Below are the code and all the weights of a small trained network. Each question names an input and a class and asks about switching units off, where a switched-off unit gives its printed mean instead of its output.

import numpy as np


def w(rows, s, z=0):
    codes = np.array(rows[::2]) - 128.0
    scale = np.full(codes.shape[1], s)
    scale[-1] = z or s
    return codes * scale


def norm(h):
    return h / np.sqrt((h * h).mean(-1, keepdims=True) + 1e-5)


def f(y):
    return y / 2 * (1 + np.tanh(0.7978845608 * (y + 0.044715 * y**3)))


def log_softmax(a):
    a = a - a.max(-1, keepdims=True)
    return a - np.log(np.exp(a).sum(-1, keepdims=True))


def net(x, mask):
    res = np.array(x, float).reshape(1, 4) / 4 @ E
    u = 0
    for l in range(4):
        y = f(norm(res) @ A[l][:, :-1].T + A[l][:, -1])
        res = res + np.where(mask[u : u + 5], y, B[l][:, -1]) @ B[l][:, :-1]
        u += 5
    return log_softmax(norm(res)[-1] @ U[:, :-1].T + U[:, -1])


A, B = {}, {}
E = w([
[86,56,179,121,162,210,103],'x0',
[223,95,143,21,142,99,79],'x1',
[92,204,255,70,89,126,181],'x2',
[127,129,127,126,129,129,127],'x3',
],0.0065)
A[0] = w([
[106,138,200,175,167,159,65,132],'L0N0',
[140,96,39,203,103,130,134,70],'L0N1',
[151,170,126,170,139,95,182,113],'L0N2',
[219,236,254,89,153,129,82,3],'L0N3',
[18,222,189,134,56,151,196,57],'L0N4',
],0.0053,0.0031)
B[0] = w([
[122,137,166,161,155,167,110,166],'L0N0',
[81,251,154,147,127,145,2,203],'L0N1',
[108,107,164,209,122,49,159,147],'L0N2',
[92,147,115,73,104,84,118,208],'L0N3',
[189,181,127,148,154,158,189,252],'L0N4',
],0.007,0.003)
A[1] = w([
[133,204,206,61,203,65,175,120],'L1N0',
[208,97,47,100,112,145,18,90],'L1N1',
[49,115,22,253,174,152,141,1],'L1N2',
[162,36,199,107,95,112,152,153],'L1N3',
[237,172,49,85,127,37,150,88],'L1N4',
],0.0055,0.00096)
B[1] = w([
[98,112,68,148,113,167,107,215],'L1N0',
[161,126,165,145,149,128,223,253],'L1N1',
[147,112,168,2,40,121,112,247],'L1N2',
[84,81,29,187,101,143,105,158],'L1N3',
[155,157,194,215,95,143,107,232],'L1N4',
],0.0091,0.0039)
A[2] = w([
[196,208,84,196,222,27,124,105],'L2N0',
[171,23,93,119,212,85,196,6],'L2N1',
[70,169,175,163,43,101,101,130],'L2N2',
[130,254,116,88,66,8,129,110],'L2N3',
[57,69,187,55,121,156,26,95],'L2N4',
],0.0057,0.0022)
B[2] = w([
[130,179,152,171,15,162,169,188],'L2N0',
[104,164,79,160,206,170,143,160],'L2N1',
[171,63,12,50,203,174,101,210],'L2N2',
[124,42,42,185,163,19,66,254],'L2N3',
[150,223,62,8,72,179,254,238],'L2N4',
],0.0065,0.0044)
A[3] = w([
[129,83,126,136,254,152,174,1],'L3N0',
[117,37,82,92,142,28,11,61],'L3N1',
[18,124,215,144,201,182,129,26],'L3N2',
[83,179,92,200,90,55,173,37],'L3N3',
[139,128,119,209,145,50,70,115],'L3N4',
],0.009,0.0022)
B[3] = w([
[70,129,199,103,213,106,32,194],'L3N0',
[98,102,93,161,104,43,2,250],'L3N1',
[204,128,152,183,80,57,111,170],'L3N2',
[69,61,67,118,204,148,145,229],'L3N3',
[138,173,203,82,102,161,145,254],'L3N4',
],0.012,0.0043)
U = w([
[127,110,76,141,92,52,53,220],'0',
[210,156,206,210,90,116,179,203],'1',
[129,128,114,28,82,178,185,185],'2',
[126,96,180,114,253,147,94,6],'3',
[74,103,52,183,196,137,224,33],'4',
],0.018,0.0021)

Each question gives the input, the list of numbers given to net, and the class t.
The units are the neurons (one row each of A and B). Each row of codes is followed by its name. A weight is (code - 128) times the scale printed after its matrix; where a second scale follows, it is the last column's (A, B and U).
mask holds one flag per neuron, layer by layer. A switched-off neuron (its flag False) gives its mean, the last column of its row in B, instead of its output. The means were averaged over made-up inputs and are rounded, as every weight is.
A unit's drop is (log p(t) with every unit on - log p(t) with that unit switched off) / (log p(t) with every unit on - log p(t) with every unit switched off).
The circuit of an input: a set's keep is (log p(t) with only the set's units on - log p(t) with every unit switched off) / (log p(t) with every unit on - log p(t) with every unit switched off). Starting from the 12 units with the biggest drops (on a tie, the unit counted first), units are removed one at a time, each time the one whose removal leaves the highest keep (on an exact tie, the one counted first), for as long as the keep stays at least 0.8.
circuit, biggest first: the units of the circuit, biggest drop first
k most important neurons: the k neurons with the biggest drops, biggest first
k most important neurons of layer l: the k neurons of layer l with the biggest drops, biggest first
drop of u: that unit's drop, to one decimal
input [8,-4,8,-1], class 1: circuit, biggest first : (L3N2)
input [1,8,-5,7], class 3: 2 most important neurons : (L2N1 L3N0)
input [5,2,-6,-5], class 3: circuit, biggest first : (L1N1 L3N0)
input [-7,1,-5,1], class 1: 2 most important neurons : (L1N4 L1N1)
input [0,7,4,-6], class 0: circuit, biggest first : (L0N3 L2N3)
input [7,-4,0,4], class 2: circuit, biggest first : (L2N4 L1N2)
input [4,1,-5,5], class 3: circuit, biggest first : (L1N1 L3N0)
input [1,-1,-8,-4], class 2: circuit, biggest first : (L2N3 L1N2)
input [2,7,1,7], class 2: 2 most important neurons : (L2N3 L0N3)
input [-7,1,-4,-3], class 1: 2 most important neurons : (L1N4 L2N0)
input [3,0,5,-4], class 1: circuit, biggest first : (L1N2 L3N2)
input [-8,-1,1,0], class 4: 3 most important neurons : (L3N3 L1N2 L2N0)
input [4,7,1,5], class 2: 2 most important neurons : (L2N4 L0N3)
input [-8,-7,6,6], class 4: circuit, biggest first : (L3N3)
input [-7,-1,3,4], class 4: 2 most important neurons : (L3N3 L1N2)
input [3,5,-6,-7], class 3: 2 most important neurons : (L3N0 L1N1)
input [4,1,-4,-2], class 3: 2 most important neurons : (L1N1 L3N0)
input [-7,-3,2,-1], class 4: 2 most important neurons : (L3N3 L0N4)
input [1,1,-8,3], class 3: 3 most important neurons of layer 1 : (L1N1 L1N4 L1N2)
input [-2,3,-1,0], class 1: most important neuron : (L1N4)
input [-1,-7,-5,2], class 0: drop of L1N2 : 0.2
input [-4,3,-4,6], class 1: drop of L1N4 : 0.2
input [5,-7,-4,-5], class 2: drop of L1N2 : 1.3
input [-4,-3,3,5], class 4: 2 most important neurons : (L3N3 L0N4)
input [5,-6,2,6], class 1: 2 most important neurons : (L3N2 L0N4)
